Below are the code and all the weights of a small trained network. Each question names an input and a class and asks about switching units off, where a switched-off unit gives its printed mean instead of its output.

import numpy as np


def w(rows, s, z=0):
    codes = np.array(rows[::2]) - 128.0
    scale = np.full(codes.shape[1], s)
    scale[-1] = z or s
    return codes * scale


def norm(h):
    return h / np.sqrt((h * h).mean(-1, keepdims=True) + 1e-5)


def f(y):
    return np.maximum(y, 0)


def log_softmax(a):
    a = a - a.max(-1, keepdims=True)
    return a - np.log(np.exp(a).sum(-1, keepdims=True))


def net(x, mask):
    res = np.array(x, float).reshape(1, 4) / 4 @ E
    u = 0
    for l in range(3):
        y = f(norm(res) @ A[l][:, :-1].T + A[l][:, -1])
        res = res + np.where(mask[u : u + 12], y, B[l][:, -1]) @ B[l][:, :-1]
        u += 12
    return log_softmax(norm(res)[-1] @ U[:, :-1].T + U[:, -1])


A, B = {}, {}
E = w([
[212,48,129,135,80,101],'x0',
[226,193,155,137,137,159],'x1',
[150,112,157,167,254,87],'x2',
[93,124,212,197,91,164],'x3',
],0.00084)
A[0] = w([
[144,135,120,174,125,167,110],'0.n0',
[170,68,108,122,116,130,209],'0.n1',
[88,164,154,74,149,188,65],'0.n2',
[155,101,153,114,106,173,91],'0.n3',
[156,167,177,54,158,92,70],'0.n4',
[87,157,219,5,161,141,25],'0.n5',
[154,80,177,205,72,111,114],'0.n6',
[157,132,146,154,156,102,127],'0.n7',
[70,208,176,163,135,128,99],'0.n8',
[109,112,88,109,22,161,248],'0.n9',
[118,177,173,143,153,64,162],'0.n10',
[211,155,45,84,170,204,127],'0.n11',
],0.0019,0.0014)
B[0] = w([
[125,114,163,79,155,130,140],'0.n0',
[59,137,108,91,186,247,205],'0.n1',
[201,138,72,171,184,164,148],'0.n2',
[111,129,165,146,173,154,140],'0.n3',
[97,120,122,152,44,130,142],'0.n4',
[66,197,31,167,202,226,135],'0.n5',
[98,111,115,96,185,222,178],'0.n6',
[145,170,75,130,120,159,159],'0.n7',
[163,66,127,111,174,211,171],'0.n8',
[153,172,110,197,219,75,252],'0.n9',
[111,165,96,136,147,177,172],'0.n10',
[100,135,217,30,164,91,188],'0.n11',
],0.0015,0.0019)
A[1] = w([
[185,181,137,79,129,76,133],'1.n0',
[131,101,136,102,193,95,21],'1.n1',
[84,171,105,139,10,191,214],'1.n2',
[202,35,147,139,80,114,35],'1.n3',
[110,100,83,106,127,46,182],'1.n4',
[60,215,114,154,167,164,234],'1.n5',
[139,146,111,73,81,187,239],'1.n6',
[141,87,151,124,252,156,253],'1.n7',
[173,167,154,204,117,178,66],'1.n8',
[123,176,94,42,25,113,97],'1.n9',
[187,70,140,170,102,96,100],'1.n10',
[190,46,86,63,144,150,140],'1.n11',
],0.0025,0.00052)
B[1] = w([
[77,114,179,122,40,130,168],'1.n0',
[162,121,106,178,97,110,166],'1.n1',
[178,97,135,181,230,82,187],'1.n2',
[120,142,41,123,224,219,156],'1.n3',
[116,142,197,91,96,120,172],'1.n4',
[178,51,77,114,91,168,229],'1.n5',
[102,161,91,195,163,73,176],'1.n6',
[142,156,82,170,52,96,253],'1.n7',
[76,127,139,56,62,73,173],'1.n8',
[170,113,142,219,194,63,169],'1.n9',
[23,219,69,134,184,249,148],'1.n10',
[50,200,103,114,169,155,189],'1.n11',
],0.0019,0.0025)
A[2] = w([
[135,40,215,150,108,199,94],'2.n0',
[88,142,74,91,170,179,155],'2.n1',
[119,152,66,135,18,131,205],'2.n2',
[154,134,178,214,116,138,136],'2.n3',
[206,180,139,170,186,92,191],'2.n4',
[179,115,121,5,158,67,14],'2.n5',
[167,167,226,63,118,189,123],'2.n6',
[81,73,139,126,197,65,136],'2.n7',
[199,86,118,179,146,70,2],'2.n8',
[168,93,43,112,150,67,145],'2.n9',
[94,152,181,126,127,84,205],'2.n10',
[43,41,134,106,96,139,223],'2.n11',
],0.0027,0.00076)
B[2] = w([
[80,250,176,50,213,51,178],'2.n0',
[190,139,120,105,141,196,245],'2.n1',
[175,88,219,156,195,114,206],'2.n2',
[44,153,101,104,174,98,196],'2.n3',
[91,27,81,141,35,112,245],'2.n4',
[10,181,232,125,163,112,168],'2.n5',
[177,82,88,46,72,62,172],'2.n6',
[177,98,115,133,10,145,207],'2.n7',
[108,88,110,203,159,144,164],'2.n8',
[78,165,210,161,145,132,253],'2.n9',
[209,143,102,59,163,222,144],'2.n10',
[233,172,125,59,79,92,215],'2.n11',
],0.0023,0.0018)
U = w([
[39,228,186,66,193,70,152],'0',
[176,150,31,117,188,250,150],'1',
[82,60,76,248,109,67,144],'2',
[203,103,115,42,1,62,143],'3',
[209,91,226,163,180,132,96],'4',
[89,22,205,88,108,191,3],'5',
[99,35,198,95,110,182,13],'6',
],0.0092,0.011)

Each question gives the input, the list of numbers given to net, and the class t.
The units are the neurons (one row each of A and B). Each row of codes is followed by its name. A weight is (code - 128) times the scale printed after its matrix; where a second scale follows, it is the last column's (A, B and U).
mask holds one flag per neuron, layer by layer. A switched-off neuron (its flag False) gives its mean, the last column of its row in B, instead of its output. The means were averaged over made-up inputs and are rounded, as every weight is.
A unit's drop is (log p(t) with every unit on - log p(t) with that unit switched off) / (log p(t) with every unit on - log p(t) with every unit switched off).
The circuit of an input: a set's keep is (log p(t) with only the set's units on - log p(t) with every unit switched off) / (log p(t) with every unit on - log p(t) with every unit switched off). Starting from the 12 units with the biggest drops (on a tie, the unit counted first), units are removed one at a time, each time the one whose removal leaves the highest keep (on an exact tie, the one counted first), for as long as the keep stays at least 0.8.
units of the circuit, in order: the units of the circuit, biggest drop first
k most important neurons: the k neurons with the biggest drops, biggest first
top k neurons in layer l: the k neurons of layer l with the biggest drops, biggest first
input [-1,4,-2,-4], class 0: units of the circuit, in order : 0.n11
input [2,4,-2,-5], class 0: 2 most important neurons : 0.n11, 2.n5
input [3,0,-4,3], class 2: units of the circuit, in order : 1.n2, 1.n6
input [6,3,-4,-5], class 1: units of the circuit, in order : 1.n11, 1.n3
input [-3,3,6,5], class 2: units of the circuit, in order : 1.n7, 2.n4
input [-3,-7,-2,-6], class 3: units of the circuit, in order : 2.n7, 2.n11
input [-3,6,-4,3], class 3: units of the circuit, in order : 2.n6, 1.n8
input [0,-7,-1,7], class 0: units of the circuit, in order : 2.n0, 2.n4
input [-7,-5,-8,5], class 2: units of the circuit, in order : 1.n2, 1.n9, 1.n5
input [3,4,4,3], class 2: top 2 neurons in layer 1 : 1.n7, 1.n4
input [5,-6,1,-1], class 3: top 3 neurons in layer 0 : 0.n1, 0.n8, 0.n2
input [-2,-8,6,0], class 3: 2 most important neurons : 2.n11, 0.n9
input [1,3,0,4], class 0: 2 most important neurons : 2.n0, 2.n3
input [4,3,-7,-7], class 0: 2 most important neurons : 0.n11, 2.n5
input [-1,-2,-1,-3], class 4: most important neuron : 2.n2
input [-3,-8,-2,6], class 3: 2 most important neurons : 2.n11, 2.n7
input [-5,6,-1,-5], class 3: top 3 neurons in layer 1 : 1.n0, 1.n8, 1.n11
input [7,1,8,-5], class 2: top 3 neurons in layer 2 : 2.n4, 2.n9, 2.n11
input [7,6,5,0], class 1: 4 most important neurons : 1.n3, 1.n10, 0.n9, 1.n11
input [4,2,1,1], class 1: 2 most important neurons : 1.n11, 0.n9
input [5,-8,1,-8], class 0: 2 most important neurons : 2.n5, 2.n9
